[[ 20 -21  13  31]
 [-22   1   1 -12]
 [ 38  -1   1  22]
 [ 43  16 -10   7]
 [ 22   1   0  12]]
->
[[-22   1   1]
 [ 38  -1   1]]

[[  6 -26 -22   0  -6]
 [ 41   4   7 -22 -12]
 [  1   1   0   1  -1]
 [ 15   8  20  22  -8]
 [-36  -9   1 -20 -22]]
->
[[41  4  7]
 [ 1  1  0]]

[[ -3  30  35]
 [  7  39 -40]
 [  1 -15 -18]]
->
[[  7  39 -40]
 [  1 -15 -18]]

[[ 45 -32 -34 -32]
 [ 52 -48 -45 -48]
 [-23  14  13  14]
 [  7   2   1   1]]
->
[[ 52 -48 -45]
 [-23  14  13]]

[[  2   2 -47  34]
 [  3 -10  17  21]
 [ 16  22 -33  18]
 [-13  14  21  -7]
 [ 10  -5  26 -20]]
->
[[  3 -10  17]
 [ 16  22 -33]]

[[ 33  24   0 -26  20]
 [-16  38 -18 -13  24]
 [ 36  17  20  15  35]
 [ 11   8 -37 -41 -19]
 [-12  32  38 -40  33]]
->
[[-16  38 -18]
 [ 36  17  20]]
---
[[-17  49]
 [-18  53]
 [  9  11]
 [-16  27]
 [ 23  13]]
->
[-17  53]

[[-17 -49 -34]
 [-16 -49 -38]
 [  6  30  42]
 [-16 -50 -43]
 [-14 -44 -37]]
->
[-17 -49  42]

[[-16 -19 -43 -12 -44]
 [-19 -20 -39  -4 -47]
 [ -8 -22 -29 -18 -50]
 [-19 -18 -19 -14 -48]]
->
[-16 -20 -29 -14]

[[-25 -31 -10  43]
 [-21   6  19  12]
 [ 15 -13 -25  36]]
->
[-25   6 -25]

[[-14  15  -2  -1]
 [-13  37 -30   1]
 [-11  23   3 -13]
 [-12  41 -32   3]]
->
[-14  37   3   3]

[[  3  -1  13]
 [ 53  31 -17]
 [-41 -21  12]]
->
[ 3 31 12]

[[ 52  -6  10 -14  14]
 [-27 -20  29  23   5]
 [-33  15  51  -7  -8]]
->
[ 52 -20  51]

[[-54  30  46]
 [  2  50  22]]
->
[-54  50]
---
[[ 54 -40 -43  54  53 -29 -38  52 -38 -32 -28 -39  55  55 -27 -34]
 [-31  28  30 -29 -28  19  27 -28  27  21  18  29 -30 -31  17  24]
 [-16  10  11 -14 -13   6  10 -13  11   8   5  11 -15 -14   5  10]
 [ 36 -33 -33  34  34 -28 -34  35 -33 -31 -28 -34  35  34 -29 -32]
 [-35  43  45 -31 -30  32  44 -30  45  38  31  45 -33 -33  32  42]]
->
[[-35  43  45 -31 -30  32  44 -30  45  38  31  45 -33 -33  32  42]
 [-31  28  30 -29 -28  19  27 -28  27  21  18  29 -30 -31  17  24]
 [-16  10  11 -14 -13   6  10 -13  11   8   5  11 -15 -14   5  10]
 [ 36 -33 -33  34  34 -28 -34  35 -33 -31 -28 -34  35  34 -29 -32]
 [ 54 -40 -43  54  53 -29 -38  52 -38 -32 -28 -39  55  55 -27 -34]]

[[-28 -45  26  -9   2 -51 -18  -4   5  14   5]
 [  2  28 -25  -1 -48   1  33  37   4 -22  12]
 [ 14 -12  -4  15  49 -18 -47  -7  32   2  13]
 [ 43  33   5   4  10  17  50  -9  -9  25  -1]
 [-15  13 -40  -3 -45   5  24  28 -15 -30  17]
 [ 38  22   9  20  24  21  46 -10 -22  23  -9]]
->
[[-28 -45  26  -9   2 -51 -18  -4   5  14   5]
 [ 38  22   9  20  24  21  46 -10 -22  23  -9]
 [ 43  33   5   4  10  17  50  -9  -9  25  -1]
 [ 14 -12  -4  15  49 -18 -47  -7  32   2  13]
 [  2  28 -25  -1 -48   1  33  37   4 -22  12]
 [-15  13 -40  -3 -45   5  24  28 -15 -30  17]]

[[-13 -15  -8]
 [-29   1   5]
 [  2  -1 -14]
 [-45 -28 -10]
 [ 16   6 -16]]
->
[[-29   1   5]
 [-13 -15  -8]
 [-45 -28 -10]
 [  2  -1 -14]
 [ 16   6 -16]]

[[-11 -18   7]
 [ -9 -19  11]
 [-16  -6   2]
 [-10 -36   3]
 [ -2 -50  -2]
 [ -7 -36  21]
 [  5 -19  19]]
->
[[ -7 -36  21]
 [  5 -19  19]
 [ -9 -19  11]
 [-11 -18   7]
 [-10 -36   3]
 [-16  -6   2]
 [ -2 -50  -2]]

[[ 50 -16 -23  16 -46 -33 -38 -55]
 [-35   4   4   0  15  26 -23  40]
 [ 22 -14  15  -8   4 -27  -3 -29]]
->
[[ 22 -14  15  -8   4 -27  -3 -29]
 [-35   4   4   0  15  26 -23  40]
 [ 50 -16 -23  16 -46 -33 -38 -55]]

[[ 42  34  38]
 [ 45  55  50]
 [-15 -31 -24]
 [-12 -17 -15]
 [  6   1   2]
 [ -2 -13  -8]
 [-29 -41 -34]
 [ 27  41  35]
 [ -6  -3  -6]]
->
[[ 45  55  50]
 [ 42  34  38]
 [ 27  41  35]
 [  6   1   2]
 [ -6  -3  -6]
 [ -2 -13  -8]
 [-12 -17 -15]
 [-15 -31 -24]
 [-29 -41 -34]]
